Here is a tiny trained network, its code and every weight. The questions are about switching its units off for an input and a class, where a switched-off unit gives its printed mean instead of its output.

import numpy as np


def w(rows, s, z=0):
    codes = np.array(rows[::2]) - 128.0
    scale = np.full(codes.shape[1], s)
    scale[-1] = z or s
    return codes * scale


def f(y):
    return np.maximum(y, 0)


def log_softmax(a):
    a = a - a.max(-1, keepdims=True)
    return a - np.log(np.exp(a).sum(-1, keepdims=True))


def net(x, mask):
    res = np.array(x, float).reshape(1, 2) / 4 @ E
    y = f(res @ A[0][:, :-1].T + A[0][:, -1])
    res = res + np.where(mask, y, B[0][:, -1]) @ B[0][:, :-1]
    return log_softmax(res[-1] @ U[:, :-1].T + U[:, -1])


A, B = {}, {}
E = w([
[137,120,14,241],'x0',
[249,82,137,88],'x1',
],0.012)
A[0] = w([
[134,96,204,128,43],'neuron 0',
[175,109,82,69,59],'neuron 1',
[163,133,60,144,50],'neuron 2',
[117,113,191,136,60],'neuron 3',
[123,93,132,180,164],'neuron 4',
[105,136,25,166,90],'neuron 5',
[247,122,138,118,90],'neuron 6',
[110,127,186,50,60],'neuron 7',
[110,193,114,124,77],'neuron 8',
[40,153,67,100,82],'neuron 9',
[111,121,215,136,50],'neuron 10',
[121,90,101,177,254],'neuron 11',
[110,105,119,175,69],'neuron 12',
[199,123,106,113,131],'neuron 13',
],0.013,0.0074)
B[0] = w([
[161,190,120,135,166],'neuron 0',
[132,184,156,211,167],'neuron 1',
[246,255,39,95,182],'neuron 2',
[255,202,53,172,154],'neuron 3',
[191,83,140,68,188],'neuron 4',
[195,115,74,78,248],'neuron 5',
[60,119,119,235,222],'neuron 6',
[179,131,78,103,220],'neuron 7',
[125,195,60,215,152],'neuron 8',
[69,131,128,229,202],'neuron 9',
[173,184,48,99,172],'neuron 10',
[146,2,136,47,251],'neuron 11',
[216,203,93,216,166],'neuron 12',
[48,86,140,210,194],'neuron 13',
],0.0069,0.011)
U = w([
[221,206,92,38,19],'0',
[69,165,127,228,71],'1',
[98,33,184,4,254],'2',
],0.012,0.0065)

Each question gives the input, the list of numbers given to net, and the class t.
The units are the neurons (one row each of A and B). Each row of codes is followed by its name. A weight is (code - 128) times the scale printed after its matrix; where a second scale follows, it is the last column's (A, B and U).
mask holds one flag per neuron, in row order. A switched-off neuron (its flag False) gives its mean, the last column of its row in B, instead of its output. The means were averaged over made-up inputs and are rounded, as every weight is.
A unit's drop is (log p(t) with every unit on - log p(t) with that unit switched off) / (log p(t) with every unit on - log p(t) with every unit switched off).
The circuit of an input: a set's keep is (log p(t) with only the set's units on - log p(t) with every unit switched off) / (log p(t) with every unit on - log p(t) with every unit switched off). Starting from the 12 units with the biggest drops (on a tie, the unit counted first), units are removed one at a time, each time the one whose removal leaves the highest keep (on an exact tie, the one counted first), for as long as the keep stays at least 0.8.
circuit, biggest first: the units of the circuit, biggest drop first
unit that matters most: the unit with the biggest drop
top k neurons: the k neurons with the biggest drops, biggest first
drop of u: that unit's drop, to one decimal
input [-2,-3], class 2: circuit, biggest first : neuron 12; neuron 2
input [3,4], class 1: top 2 neurons : neuron 6; neuron 13
input [2,4], class 1: circuit, biggest first : neuron 6; neuron 5
input [-6,-7], class 1: unit that matters most : neuron 9
input [-2,2], class 2: top 2 neurons : neuron 2; neuron 9
input [-3,4], class 1: circuit, biggest first : neuron 11; neuron 6; neuron 5
input [-7,-8], class 1: top 2 neurons : neuron 9; neuron 5
input [5,-4], class 0: top 2 neurons : neuron 5; neuron 6
input [-5,-5], class 0: top 2 neurons : neuron 6; neuron 13
input [-1,4], class 1: top 2 neurons : neuron 11; neuron 6
input [6,8], class 1: drop of neuron 13 : 0.6
input [-2,1], class 2: drop of neuron 11 : -0.1
input [8,0], class 0: drop of neuron 1 : 0.0
input [-1,2], class 2: top neuron : neuron 9
